Each row has a class, written after it.
  43  -13 -224 -122  -61 -169   40 -469  -57   36  -58  315 -204   -4  173  141  -29 -257 -175  188  154  178   -7  443  317 -470  146 -569   67  -19  -87 -327 -462 => nivi
 -57  145   70  -13  215 -141  -76   50  -82   96  -78   10  107  162  -44 -312  207    2  -33  -84  -99  -54  -84  477   32  107 -342 -212  295  106  -57   83  -37 => tet
  50 -167  136  -39  -68 -233 -354   70  100 -136 -319   59 -184 -192   34  147  -71  -38  183  108   64  202  244 -415   28 -137  177 -190  -17  177   -1 -261  223 => Pas
-253  -66 -238  -10  264 -350 -270   41  121 -243  190 -552  256  -61   94   13  -83 -341  104  313  -32  -62  -23  146   11  -69 -252 -301 -153  318  -17 -160  304 => rola
 342 -314 -314 -167  123  -95  -50  197 -234 -126  166   65  -64   99  275  -99 -191  134 -303 -264  308   61 -249  222   12  151  100  257   45  103  -59  198 -368 => rola
-105  -38  247  -64  239  -79 -173 -118  -97 -128 -130  -40 -415  -66   56    0  173  -95  104  306    3  172  332 -363 -334 -139  213    5 -218  -23 -142 -129  -67 => nivi
 249   36  125    4  339  -83  445  364 -557   45  459  229  -64 -463 -232   14 -598  -50 -130  224  351  105 -252  216  227  304 -143   86  710  478  -37 -272  205 => fopid
-112   76  643  117  213 -213  111  -68  -58  131  351 -160  106 -153  -66   64 -137  -43  330  115   31  284 -165   61 -175   42   30 -131  297  366  181 -722   70 => sav
-133 -394 -348  -18 -240  169  -11   56  193   99 -198 -412  250   -3  -44   25   56   37   -2   81    3   -3  201 -266  270  -11  -13  311 -109 -238  101   -9   47 => rola
 -84 -113   67   84 -218  169   -1 -156  296   10 -227  134  301  252  -70  251  296  140  -83   81 -176  163   -7  -44  437 -106  -74  -87 -169 -398  188 -155 -316 => tefes
-110  -26  268  104   49  -20 -127 -212   43   -2 -167 -182 -364  -35  191  -87  156  -38  285  128 -142   25  136 -348 -110 -113  149 -166 -288  -71  -37 -205 -264 => tet
 -73   71  286  -29  265  -66  689 -148 -276  164  138  485 -358 -214  130  216   92  -16 -275  194  174  435  674 -242  319  295  279  380   62 -302 -156 -408  -75 => rola
  92 -170 -365 -260  -64   89 -308  129  314  -92 -535  476  278  273 -415  101  152  444 -113 -766 -213 -176  117  123  596  -15 -162  310  -92 -733  194  514 -382 => nivi
-194   27  -56  -13  283  -83  581 -163 -381  109   19  589 -221  -55   55  -11  -70    7   38  240   29  153  101 -185  436  125  -52  -11  356   62   81 -427 -117 => Pas
-229  179 -265 -176  214 -316  234 -357 -334  -96  137  748 -352 -231 -305  -22 -337 -157 -120   14  308 -162 -174  415  252 -118 -105  207  489  306  -19 -428  -45 => bele
 -53 -159 -203 -171  400  -56  -55  343  166  -14 -343 -123  159  421   70  -13  686  105  -54  268 -612  222  545 -433  402  100 -193 -468 -372 -485   -8  170 -122 => bele
-239    4   45   14  383 -116  -41  -99   18  -38  -92 -153 -440  -81  284   64  397 -282  -26  584 -123  215  396 -329 -105 -112  215 -356 -437  -63  -73 -245  -72 => Pas
  15 -139  245   36  -50 -139 -297   66   68 -166 -356   51  -94 -203   72  170  -48  -30  196  122   47  192  143 -437   51 -179  185 -195   38   96   22 -277  256 => Pas
 -52 -429 -535 -215 -155  -41  -78 -341 -279 -142 -492  563  153   88  171   41  -93  285 -189 -243   -5 -100   61  121  657   84  -26  423   98 -238   73   48 -316 => sav
-243  100 -132    8 -109   25  657 -136 -440  184  520  390 -133  -45 -115 -144 -277 -120   77  202  433  115  111  741  202  129   68  250  563   26 -275 -394   45 => tefes
-329 -299 -450  -28 -366  363  103 -167  216  321   39   75  -38  151  -70   53   26  113 -116  106   79   27  -31 -153   91 -171  358  430  160 -195  154 -174 -209 => bele
-107  183   18    3  209  -80    0  -54  -92  144  -13   92   46  121 -100 -279  176  -16  -38  -87   -4 -103 -139  501   17   45 -304 -185  385   85  -50   76  -56 => sav
 312 -233 -195 -249  -40 -226 -261  -76   -3 -165 -167  499 -101 -238 -245  332 -356  141 -367 -496  272 -336 -430  304  229    2  -75  210   69  273  288   -1 -187 => nivi
-240 -101 -495  -85  121 -299  594  362 -364  232  698  196  170  253 -151 -577  196 -252 -385  291  349  163  -11  882  242  308 -216 -106  899   51 -343  -88  -69 => nivi
-126   78  290   87   51  -66 -143 -304  109 -152 -183  -40 -310 -196  149  151   99  140  150   29 -129  -23  104 -325 -171 -112  233  110 -412 -173    0  -84 -168 => bele
 418 -146 -196 -255 -171 -348 -409 -115  364  149  100 -180   70    3  -78  171 -238 -102   77 -742  126  -49 -373  324   12  -49 -194 -237  219  657   98 -279 -168 => nivi
-248 -179 -496  -84  -14 -288 -549 -114   67 -225 -436  264  -54  113  403 -208  171 -126 -224 -176  -51 -278  587  -38  406   48 -103 -282 -564 -345   98  299 -360 => sav
-309   96  -33  250  -52  -80  731  145 -515  322  460  118   46  177  145 -430 -544  -48   -4  163  172    5  -83  506   45  321 -199  -53  845  299 -157  -27  108 => tefes
-127  167  102   60  160 -111  -14  -14  -56  144  -66  -20  178  101  -84 -284  198   10   31  -76  -73 -109 -169  459   51   55 -350 -245  386  119   11   58   56 => rola
 -42  115   47    4  167 -135  -92   37  -86  109  -52  -56  163  152  -77 -337  162  -18   20 -113  -90  -79 -166  425   81   85 -332 -214  345  105  -65   65  -31 => fopid
-317  -35  -96   84  164 -183 -247 -232 -208 -191 -118  -77 -301 -138  325 -155    8 -105   48  427   26   47  212 -170 -207  -60  194  -27 -234    4 -206 -158 -145 => tet
-208  -44 -216  -19  250 -314 -278  135  113 -260  231 -632  327  -28   45  -54  -24 -296   86  351  -67 -105  -27  113   18  -21 -312 -266 -142  268  -90 -170  343 => tefes
  47  220   87 -145  422 -223  -82 -433 -169  -54  105   31   -5   77  281  133   19  -44  223 -141 -170  -31 -120  -73  117  -48  -72 -377 -164  201 -150 -524 -183 => tet
 -42 -318 -280 -165   84  340  301   61  -69  227  -11  188   -9  496 -171  -38  307   89  -87 -111 -305  139  319 -171  237  188  125  201    7 -551  -66  188 -438 => nivi
 -16 -106  451   24  -59 -190 -305 -228  188 -194 -352  -85 -278  -93  192   64  239  -92  218   56  -71   68   78 -439  -32 -262  206 -109 -476  -38  117 -174  -76 => tet
-115  143   26    9  156 -102  -40    4   -7  156  -54  -32   90  167 -118 -284  201  -39   51 -180 -110  -81 -138  469   18  -18 -266 -253  340   47  -22   86  -32 => rola
 -82  192   83   32  139  -26    0   50   10  154   14  -51  155  201  -77 -325  276   -4   44 -128  -90  -66 -163  498   41   60 -305 -202  315    9  -65   59  -44 => tet
  41 -238  276  -60  234 -376  547  495 -437   26  -40  198  333  263   -9  -62  186  365  156  136 -437  441   43  348  653  581 -216   36  306  -66  -19  147  190 => rola
-322 -291 -207   62 -354    0 -154  182   75 -156 -358  104  254   75 -352  -79 -170  170 -155 -355   76 -229 -119   73  324  -47  -78  511  272 -441   11  388   21 => fopid
-247   65   98  -26  524 -219  499  204 -556  184  166  151 -407   36  -80  -88 -200 -357  361  537   77  569  108  103  172  -86  176 -329  483  169 -262 -685   52 => fopid
-199  146  -15   25  229  -71  -22   11 -142   85  -22   23  149  129  -80 -306  192   12  -97  -36  -42 -142 -189  565   13   69 -314 -152  392   60  -48  134    2 => Pas
-214  -59 -169  -51  253 -334 -339   55   66 -258  212 -573  224   -7   61  -16  -34 -307   39  307  -92  -64    4  131  -23  -31 -256 -236 -180  297 -111 -174  231 => tefes
  87 -156  215   -6 -128 -152 -330   44  106 -152 -297   73 -171 -233   91  176  -50  -15  188  121   81  189  219 -544   78 -140  233  -82  -48  103   -6 -316  229 => sav
   6 -108  133   40 -176  -99 -249   60  201  -95 -282   46 -164 -216   40  151  -98  -25  240  152   74  163  246 -429   29 -194  253 -128   27   62    9 -324  275 => bele
 218 -502  568  -40 -117  273  -70  432 -194   62 -443  -58  -96  -96 -467 -135  533  121 -231   -7  -82 -132  442 -505  447  157   -6   51 -144 -677   76   88 -258 => tefes
   1  -63  119  -61  232   13 -112 -113  -19  -27  -87 -215 -284  -53  183  -13  244 -181  131  262  -32  110  194 -308 -110 -166  244 -156 -251  -74 -133 -149    6 => fopid
 342  253   52  -18  410  -73  370  144 -164  -10   79  190 -303 -269  310  179  197  -20 -417  254   44   43  275 -143  249  345   -4 -156 -365 -112 -184  -26    2 => tet
 -63  143   28    7  120 -102  -80    6  -32  134  -62  -42  138  170 -125 -302  145   20   19 -181  -97 -129 -192  496    5   26 -324 -208  361   91  -37   80  -28 => tefes
  74 -171  228   11 -146 -192 -368  100  130 -173 -356   42 -108 -201   30  155 -145   -8  235   51   66  166  150 -373    0 -184  198 -138   45  114   19 -250  228 => nivi
-107 -106  264   46  186  -87 -150   -2 -222 -214 -161   23 -323 -165  156  -64  105  -70  -58  410  111  106  241 -343 -203  -66  265   32 -220  -80  -92   21    8 => bele
-105  -95  184  -55  167 -188 -330  -93   20  -92 -181  -88 -370  -15  171   -1  299   10   94   94 -139  126  260 -227  -72   28  180   -8 -470  -84  -82  -60 -269 => tet
 337   92   22  -56 -180  283 -128 -180  315  255   87  -49  -10   11  -38  230  220   20 -127  -65  195   65  -81  -51 -175  -56   86  -24 -129  113   24 -308  -95 => sav
-378 -250 -503  -35  194 -315 -361 -242 -100  -88 -331  -18  561  216  315  -91  195  232 -378 -173 -128  -99   41  489  422  209 -397  -91  -85 -241   98  181 -511 => rola
-403 -233 -614   23 -170  362   -8  -26   54  137  -36 -224 -238  198  331  114  -45 -116   44  199  135  148  315 -389 -229 -427  578 -108  -66 -417 -267 -384 -178 => rola
-149  -21   55  -15  265  -90 -125 -225  -88 -137 -112    2 -210  -72  238  -13  263  -29 -100  141  -83  -24   77 -152 -121   21   72   68 -336  -47   26   77 -161 => tefes
-348 -140 -509   57   91 -559 -413   65 -226 -201   42 -199  511   66  317  -71 -334  -79  -78  -73  -67 -103 -247  468  290  335 -238 -109  -68  299  -71  121   54 => tefes
-125  163   34   49  134  -81  -32  -19  -46  131  -29  -20  152   96 -128 -285  131  -10  -29 -145  -57 -170 -185  500   21   21 -319 -200  404   80  -21  105   21 => rola
  83 -128  213  -12  -81 -170 -314   79  107 -234 -294  160 -166 -233   14  173 -104   -2  185  106  138  166  167 -394    4 -167  222  -55   24  117   11 -282  275 => bele
-112  -64  247    8  290   -4 -172 -105  -33 -166 -190  -83 -289  -16  210   17  308  -68   15  260 -107  199  223 -469  -37 -130  172  -38 -319 -221  -76 -106 -250 => fopid
-150  -66 -200  -56  281 -319 -284   98   47 -245  261 -525  245  -12   72  -40  -68 -284   48  331  -65  -76  -55  172   31   15 -293 -247 -158  338  -52 -108  226 => sav
 129 -145 -240 -166   49 -135 -278   28 -124  156  198 -286   64  -63 -159  113 -394  -55   34 -460  155  -78  -72 -159 -352  270 -114  181    4  566   -7  -98   36 => rola
-104  154   52   19  223 -125  -53   -1  -76  108  -82  -23  130  182  -53 -379  202   -6   -8 -110 -106 -135 -149  498   17   57 -370 -256  412   70  -67  137  -16 => fopid
 -69  -58  -75   18  -69  -50  230   63 -113  395  303  281 -237 -199 -312   46  -74 -305  -76   -9  321  126   -1  235  341  -15  152 -370  283   12   81 -465 -341 => sav
  64 -189  122  -11 -161 -165 -384   62  123 -197 -316   75 -132 -181   42  129 -178   -5  192   24  155  178  128 -329  -59 -217  259  -55   82  141  -14 -215  259 => Pas
-182  -73  350 -203  766 -271  194 -187 -463   51 -424  386   16 -210 -499   32  241  -86    6 -471 -113 -254 -324  -23  452   29 -423  -74  355  -23  382 -120 -108 => sav
-171  -74 -363 -190  265  465   85  196 -189  368  -13  199  -97  307 -209 -162  384   19    0 -202  -32  215  447  -86  386   36   70   16   15 -652  -77   66 -663 => bele
 -47  -38 -225  -93 -232  142  -95  386  176   40  -86   83  335  376 -329 -133  378  126 -143 -351  -15 -108 -178  383  535   55 -223  236   39 -443  -39  272  -81 => tefes
